(in the rows, 128 means zero)
Here are made-up nodes, facts about them, and rows of numbers that follow some of those facts. Name the node behind each unnamed row.

Facts:
triren: belongs to class; zovu: is of sort; vonim: uses
stegus: triren 416; zovu 64
bogin: triren 416; zovu 64
vavom: triren 628; zovu 98; vonim klefo
flabir: triren 416; zovu 64
faziren: triren 416; zovu 64
defli: triren 416; zovu 98; vonim subru, statir
trinis: triren 628; zovu 98; vonim flenil, doskikle, trane, stegus, brogron
klubrir: triren 628; zovu 98
kaban: triren 628; zovu 64; vonim nugrem, luflomis
kefak: triren 416; zovu 98; vonim flidis, rinik
nubupi: triren 628; zovu 98
plekik: triren 416; zovu 64
gistu: triren 628; zovu 98; vonim regroku
tiluk: triren 628; zovu 64; vonim zadrus, trago, trane, vomul, faton
rasik: triren 416; zovu 98; vonim drifa, sesken, vuplan
datrestes: triren 416; zovu 98; vonim dritra, lokul, sesken, nogri
pazer: triren 416; zovu 64; vonim plegam, brugri, klubrir, rinik
klafla: triren 416; zovu 64
zomul: triren 628; zovu 98; vonim stetir
brene: triren 628; zovu 98; vonim tresil, flabir, domik, bromipos
stuver: triren 628; zovu 98; vonim velas, rirak
kitok: triren 416; zovu 98; vonim vogranu
stotren: triren 628; zovu 98; vonim gisken
peplugra: triren 416; zovu 64; vonim difu
pivubim: triren 416; zovu 98
dusti: triren 416; zovu 64; vonim tratrul, klomin
guso: triren 416; zovu 98; vonim depluk, klefo, vatun, nogri
zadrus: triren 628; zovu 98
sesken: triren 416; zovu 98
kitom: triren 628; zovu 64; vonim rigozuk
gruflok: triren 416; zovu 98; vonim zadrus, zabir
skapobre: triren 628; zovu 64; vonim vobin, trogudran
kore: triren 416; zovu 98
skemir: triren 628; zovu 98; vonim mustu, rinik
tratrul: triren 416; zovu 64
sitrus: triren 416; zovu 64; vonim saskesto, mustu, regroku
nimun: triren 416; zovu 98; vonim dugru, flabir
subru: triren 416; zovu 98
replogro: triren 628; zovu 98
resapla: triren 416; zovu 98
statir: triren 628; zovu 64
mozel: triren 416; zovu 64
bediplel: triren 416; zovu 64
nuskasu: triren 628; zovu 64; vonim flubin, napigi, besi, rirak, kufun
brugri: triren 416; zovu 64
gezi: triren 416; zovu 64; vonim zinu
panok: triren 628; zovu 64; vonim donul, stetir
vatun: triren 416; zovu 98
drezer: triren 416; zovu 64; vonim migren
flubin: triren 628; zovu 98
bebrir: triren 416; zovu 64; vonim keplor, trozofla, subru, gisken
siplos: triren 416; zovu 64
stidam: triren 416; zovu 98
nokleklom: triren 416; zovu 98; vonim fegrunis
dises: triren 416; zovu 98; vonim brusketruk
kufun: triren 628; zovu 98
zinu: triren 628; zovu 64
flasku: triren 628; zovu 64; vonim plegam, sivon, natrim, flabir, lokul, trudis
domik: triren 416; zovu 98
bezek: triren 628; zovu 98; vonim nubupi
skigram: triren 416; zovu 64; vonim kore, faziren, drebim, broler
kloplo: triren 416; zovu 64
saskesto: triren 628; zovu 98
dreta: triren 628; zovu 98
brusketruk: triren 416; zovu 98
rugras: triren 416; zovu 98; vonim flubin, skudrik, grebir, diser
sogro: triren 416; zovu 98; vonim pitre, brogron
donul: triren 628; zovu 98
fiveplas: triren 416; zovu 98; vonim drifa, fegrunis
trogudran: triren 628; zovu 64
stiskon: triren 416; zovu 98; vonim siplos, tebol
drifa: triren 416; zovu 64
fiskadi: triren 416; zovu 98
diser: triren 416; zovu 64
tibribri: triren 416; zovu 98; vonim vogror, trogudran
dugru: triren 628; zovu 98
bromipos: triren 416; zovu 64
skudrik: triren 628; zovu 98
zogra: triren 628; zovu 64; vonim keplor, plastal
suplus: triren 416; zovu 98; vonim kore, kufun
nubinar: triren 416; zovu 64
vobin: triren 416; zovu 98
vamu: triren 416; zovu 98; vonim klaflokis, vogranu
migren: triren 416; zovu 98
besi: triren 628; zovu 98
mustu: triren 628; zovu 98
gisken: triren 416; zovu 98
rudrebre: triren 416; zovu 98; vonim replogro, klafla
zabir: triren 416; zovu 64
vomul: triren 416; zovu 98
drebim: triren 416; zovu 98
stebemum: triren 416; zovu 64
sivon: triren 628; zovu 98
difu: triren 628; zovu 98
fesar: triren 416; zovu 64; vonim dreta
lamo: triren 416; zovu 64; vonim saskesto, faziren, bogin, sivon, bruzam
skedra: triren 628; zovu 98
trane: triren 628; zovu 64
brina: triren 628; zovu 98; vonim keplor, replodor, vogranu, regroku
vozi: triren 416; zovu 98; vonim flubin, vedo, sivon, trago, luflomis, gisken
skekle: triren 628; zovu 98; vonim vuplan, skuve
vuplan: triren 416; zovu 98
dritra: triren 628; zovu 98
tresil: triren 628; zovu 98
klapo: triren 628; zovu 64; vonim zabir
situm: triren 628; zovu 98; vonim grogri, natrim, drifa, dreta
keplor: triren 628; zovu 98
staska: triren 628; zovu 98; vonim tresil, sesken, pivubim
klaflokis: triren 628; zovu 64
velas: triren 416; zovu 98
pagon: triren 416; zovu 98; vonim gobra, skedra, katoplim
stetir: triren 416; zovu 98
pitre: triren 628; zovu 64
pefostuk: triren 628; zovu 64; vonim vobin, gobra, domik
sovak: triren 416; zovu 64; vonim skudrik, trozofla, vomul, kibos, bruzam, migren
vedo: triren 416; zovu 98
pirul: triren 628; zovu 64; vonim vomul, sudebra, skuve
trago: triren 416; zovu 64
klibra: triren 416; zovu 98
ladri: triren 416; zovu 98; vonim vobin, ploku
plastal: triren 416; zovu 98
bivum: triren 416; zovu 98; vonim brusketruk, vogranu
grigra: triren 416; zovu 98; vonim vogror, mozel
fegrunis: triren 628; zovu 98
seler: triren 416; zovu 64; vonim pezin, statir, nubinar
luflin: triren 416; zovu 64; vonim raba, napigi, zinu, siplos
skuve: triren 416; zovu 98
klusol: triren 416; zovu 98; vonim stidam
stistobo: triren 628; zovu 98; vonim raba, difu, besi, fegrunis
rinik: triren 628; zovu 64
minul: triren 416; zovu 64; vonim bediplel, kloplo
daplo: triren 628; zovu 98; vonim besi, diser, vogror
navol: triren 416; zovu 64; vonim regroku
maku: triren 416; zovu 98; vonim flidis
deze: triren 416; zovu 98; vonim klefo
rirak: triren 628; zovu 98
lali: triren 416; zovu 98; vonim fiskadi, trozofla, bromipos
natrim: triren 416; zovu 98
doskikle: triren 628; zovu 98
lupim: triren 628; zovu 64; vonim siplos
rudre: triren 416; zovu 98; vonim statir, regroku
grogri: triren 628; zovu 64
napigi: triren 416; zovu 64
flenil: triren 416; zovu 98
depluk: triren 628; zovu 98
posi: triren 628; zovu 64
brogron: triren 416; zovu 64
replodor: triren 416; zovu 98
vogror: triren 416; zovu 98
kibos: triren 416; zovu 98
vogranu: triren 628; zovu 98
raba: triren 416; zovu 98
sumon: triren 628; zovu 98; vonim grogri
vifle: triren 416; zovu 64; vonim brusketruk, dugru, zadrus
tebol: triren 416; zovu 98
luflomis: triren 628; zovu 64
mobul: triren 416; zovu 98; vonim pitre, trozofla, skitadril
lokul: triren 628; zovu 98
fomek: triren 416; zovu 98; vonim regroku, gisken
gobra: triren 416; zovu 64
dure: triren 416; zovu 64; vonim vomul, stebemum
nebrusis: triren 416; zovu 98; vonim statir, kloplo, teli
pezin: triren 628; zovu 98
katoplim: triren 416; zovu 98
flidis: triren 628; zovu 98
skebevir: triren 416; zovu 98; vonim tratrul, mustu, besi, begram, bediplel
muredre: triren 416; zovu 98; vonim keplor, bediplel, klafla, stegus
trozofla: triren 416; zovu 64
rigozuk: triren 416; zovu 98
teli: triren 628; zovu 64
potre: triren 416; zovu 64; vonim grogri, nubupi, posi, bruzam
begram: triren 416; zovu 64
noska: triren 416; zovu 98; vonim doskikle, bediplel
bruzam: triren 628; zovu 98
nados: triren 628; zovu 64; vonim pitre, plekik, klosti
medefa: triren 628; zovu 98; vonim ploku, statir, teli, lostak
plegam: triren 628; zovu 64
klatrilos: triren 628; zovu 98; vonim pitre, resapla, kloplo, sesken, stetir
neplu: triren 416; zovu 64; vonim skitadril
lostak: triren 416; zovu 64
klomin: triren 416; zovu 98
skitadril: triren 628; zovu 98
plevo: triren 628; zovu 98; vonim trago, klibra, regroku
plodrur: triren 416; zovu 64; vonim brugri
liklim: triren 416; zovu 98; vonim trogudran, kufun, stidam
zurak: triren 628; zovu 64; vonim grebir, ploku
ploku: triren 628; zovu 64
grebir: triren 628; zovu 64
regroku: triren 416; zovu 64
klosti: triren 416; zovu 98
sudebra: triren 628; zovu 98
klefo: triren 628; zovu 64
trudis: triren 628; zovu 64
faton: triren 416; zovu 98
broler: triren 628; zovu 98
nogri: triren 628; zovu 64
nugrem: triren 416; zovu 98

Named rows:
[113 126 175 161 138 180 130 149 170 125 162 102 139 127  44 109 169 109
  84 117  97 138 153 161 161 143 168]: nokleklom
[124  99 136 166 116 149 144 189 160 207 129  99 133 171  91 132 139 111
 121  91  94  89 176 160 141 141 168]: zabir
[117 129 142 162 118 160 138 187 152 159 150  96 123 155  76 134 175 112
  93  96  68 106 164 168 136 126 151]: vifle
[100  91 145 129 168 177 140 125 123 165 142  94 137 130  57 110 100 117
 114 111 139 136 170 154 158 180 182]: flubin
[ 90 132 160 138 145 158 145 146 142 163 129 103 139 124  71  69 133 100
 103 107 112 115 166 152 161 145 209]: stidam
[113  75 147 142 173 174 130 130 123 164 145 100 134 127  70 118 107 116
 108 111 153 128 166 144 159 182 169]: tresil
[121 105 167 155 138 159 135 160 162 182 137 111 139 143  80 105 133 106
 105 109 121 110 166 166 167 156 189]: faton
[ 94 109 122 139 154 173 135 152 118 133 158  84 121 136  55 145 139 131
  99  98  96 139 167 154 133 150 144]: kitom
[112 112 186 168 147 161 121 162 156 135 158 108 122 137  59 129 173 108
  68 112 100 131 154 156 169 139 169]: datrestes
[ 77 106 111 128 161 160 145 140 107 162 120  84 131 129  76 108 100 122
 124  93 118 123 178 135 131 157 174]: trogudran
[ 98 111 146 162 135 135 129 175 157 162 114 110 138 142 106 113 124 120
 126  92 107 111 169 159 148 134 175]: brogron
[112  93 177 190 143 135 138 195 124 175 118  83 125 123 101 102 126  99
 113  87  94 117 166 149 133 133 172]: brugri
[ 92 124 140 154 136 134 134 171 141 161 110 107 134 138 112 100 129 112
 121  90 101 104 169 152 142 130 181]: lostak
[ 99  89 148 141 168 183 140 116 139 153 142  92 146 131  51 116 100 118
 122 115 141 147 168 154 159 185 177]: difu
[105 127 142 160 129 163 129 182 159 141 146  99 126 134  62 117 168 125
  89  94  80 121 164 154 141 117 155]: drezer
[112 119 175 184 136 151 134 195 127 143 144  82 115 121  79 118 165 102
  85  93  68 127 154 162 130 123 151]: pazer
[115 113 130 158 142 142 135 159 124 166 101 105 138 130 135  89 155  97
 120  94 103  69 165 111 131 137 157]: gobra
[ 98 119 117 134 150 170 139 156 114 137 159  88 116 142  65 149 135 129
 103  99  97 136 164 173 129 154 147]: zogra
[ 92  65 119 148 166 174 132 158 135 178 128  84 132 129  49 117  92 140
 110  91 135 132 183 125 143 152 159]: posi
[117  90 173 168 151 160 131 162 161 173 134 106 138 128  71  95 131 108
  98 108 127 121 163 147 167 150 185]: natrim

Rows to name:
No name comes twice in this set of rows, the named rows included.
[128 124 169 160 134 176 133 164 154 149 165 106 125 139  63 118 178 102
  76 114  92 119 154 168 159 143 163] => nimun
[116 106 165 147 167 188 136 143 101 134 177  84 115 115  47 127 136 107
  83 115 115 151 152 170 146 171 156] => skemir
[ 98 104 149 166 146 134 116 169 164 143 111 116 142 133 113 114 121 128
 125  91 114 117 161 153 152 132 167] => plekik
[ 97 127 145 161 131 159 133 184 150 145 145  93 123 136  60 115 163 120
  87  93  75 121 166 155 137 116 163] => lamo
[110 109 188 177 131 166 142 115 203 133 124  99 175 152  69 125 133 100
 149 124 115 137 161 163 164 174 179] => tebol
[ 91 100 138 126 167 180 144 122 118 162 140  91 136 125  50 100 100 114
 112 113 138 136 172 150 157 178 190] => kufun
[115  74 140 140 169 185 133 135 137 173 149  99 135 133  53 120 101 125
 106 112 152 134 172 150 165 178 170] => sudebra
[113 119 162 148 147 156 138 145 137 162 124 112 139 125  99  78 143  95
 107 110 119 100 161 145 161 151 188] => vobin
[ 90  85 123 145 168 154 124 149 126 150 124  99 134 132  88 133  95 138
 126  93 135 131 171 146 148 161 156] => pitre
[ 91 113 136 156 142 183 144 118 158 105 150  74 151 149  40 167 138 126
 133 112  92 158 165 158 131 167 133] => lupim
[ 93 116 119 135 151 177 138 158 115 144 155  81 118 138  46 142 133 130
  97  98  95 136 170 159 131 151 150] => kaban
[114 134 186 171 126 183 140 118 199 105 154  96 164 148  49 137 172 101
 120 128  89 148 153 171 158 162 160] => stiskon
[119 115 173 163 142 175 123 159 162 133 161 108 130 127  51 114 171 114
  73 116 105 131 154 158 168 138 163] => rasik
[ 86 117 150 166 131 143 142 157 168 156 110  94 149 145  81 108 127 113
 134  97  94 121 171 148 143 138 181] => napigi

Now the same nodes, written a new way:
Named rows:
[ 99 130 136 124 129 104 104 128 103 114 138 132 130 153 137  98 184 134
  92 144 100 124 145 136 109 120 110 160 131]: dure
[149 107 134 127 151 140 159 128 161 191 148 123  96 116 126 128  71 129
 101 120 135 115 137  92 119 120  86 116 126]: pitre
[ 61 121 117  92 115 118 150 134 110 148 104 122 106 170 145 173 176 130
 134 101 158 112 135 125  98  82 149 148 140]: nuskasu
[167 130 139 154 129 111  94 129 124 137 159 129 124 112 114  98  79 134
  97 105  98 127 144  99 144 136  86 137  92]: trozofla
[158 138 139 140 114 129 116 115 139  89 149 132 134  86 127  98  87 119
 132 159 125 148 116 142 136 136 132 132 101]: natrim
[127 151 124 133 124 108 114 131 118  87 117 136 137 130 130 128 154 117
 151 107 117 126 133 127 125 129 159 144 140]: klusol
[138 136 122 161 155  96 136 130 133 121 113 146 157 152 139 105 165 118
  97 141  98 131 142 132 118 145 124 129 125]: sogro
[126 114 122 115 159 130 174 129 145 143 119 127 111 109 145 140 209 126
 160 172 158 132 138 138  83 119 154 121 146]: staska
[121 131 128 135 132 143 107 134 104 103 104 130 163 148 122 103 170 133
 128 150 108 133 107 155 144 154 137 123 147]: kitok
[155 113 131 118 130 162 173 123 159 155 132 120 105  84 129 136 120 122
 151 161 158 134 120 134 109 119 139 110 134]: dritra
[127 102 129 101 141 145 149 119 131 173 138 114  98 152 119 127 110 124
  98 116 126 106 133 118 126 119  91 106 146]: trane
[101 117 131 105  99 168 157 128 137 170 122 115  94 147 122 152  75 122
 131 112 143 115 117 107 130  93 122 146 146]: zinu
[125 108 137 111 109 146 145 117 145 158 161 115  86  99 126 134  77 133
 131 145 156 128 131 116 113  95 108 129 108]: grogri
[114 141 133 137 138 132 133 135 134  89 108 139 155 118 144 106 187 131
 132 192 127 142 123 152 112 142 156 154 126]: guso
[101 127 123 152 127 105  96 139 104 108 114 134 167 139 126 125 170 139
 144 141 119 142 123 151 146 137 132 121 114]: fomek
[141 104 118 136 133 155 145 129 132 177 123 116 124 130 106 145  80 124
 146 106 140 126 115 128 147 131 107  71 140]: keplor
[107 135 140 129 119 124 107 128 127 100 134 136 132 120 146 103 140 142
 105 162 125 135 135 136 122 125 120 169 107]: fesar
[135 108 124 122 135 138 154 118 132 164 135 116 105 114 115 126 144 103
 151 130 127 127 131 119 106  99 118 101 129]: sudebra
[162 110 120 132 146 130 165 124 145 177 133 120 108 117 115 137 103 114
 142 117 136 128 143 107 112 116 115  94 125]: skitadril
[107 132 135 136 128  95  99 129 110 109 142 133 129 137 138 107 167 135
  94 123 108 127 150 125 118 121 106 159 110]: drezer

Name these rows:
No name comes twice in this set of rows, the named rows included.
[155 154 142 115 131 135  89 133 133 104 153 130 116 100 118 116 116 141
 105 106 114 116 128 104 143 160 130 151 133] => gobra
[139 113 128 122 140 155 139 145 140 192 138 121 105 107 121 157  92 152
 144 104 155 122 129  94 136 134 115 124 129] => teli
[155 135 137 132 127 158 115 122 120 100 129 121 140 118 100  85 105 117
 125 137  95 129 104 139 151 162 120 113 148] => brusketruk
[124 105 134 112 115 124 144 118 133 156 159 116  92 103 127 138 111 131
 129 127 154 126 139 118 106  93 104 122 107] => posi
[ 94 129 137 133 121  88 101 125 106  93 142 135 131 133 151 108 174 144
  99 165 123 137 152 141 110 116 121 165  95] => potre
[131 116 133  90 118 140 133 112 146 142 157 117  93 107 128 145  82 142
 105 137 168 120 123 137 123 121 111 108 134] => plegam
[124 107 122 120 144 131 176 127 128 154 118 125 115 126 136 136 195 115
 152 172 146 133 141 138  79  93 141 117 136] => skekle
[136 119 120 126 105 134 152 125 127 158 132 114 107 115 106 155  90 107
 173  86 146 126 127 108 126  97 132 108 126] => flubin
[162 143 139 144 136 133 121 128 146 110 135 137 139 101 127  98 116 122
 132 157 112 141 123 126 130 153 139 133 129] => pivubim
[138 112 121 128 156 134 183 134 153 161 115 128 122 124 139 143 162 124
 145 147 153 129 136 130 100 115 139 112 139] => zomul
[108 142 126 137 118 131 129 132 122  98  94 135 152 147 135 116 150 120
 149 138 107 131 118 138 131 123 156 155 136] => stiskon
[159 136 125 148 145 116 124 120 133 118 123 137 144 162 118  99  92 112
 103 117  93 127 125 126 151 150 111 113 133] => flenil

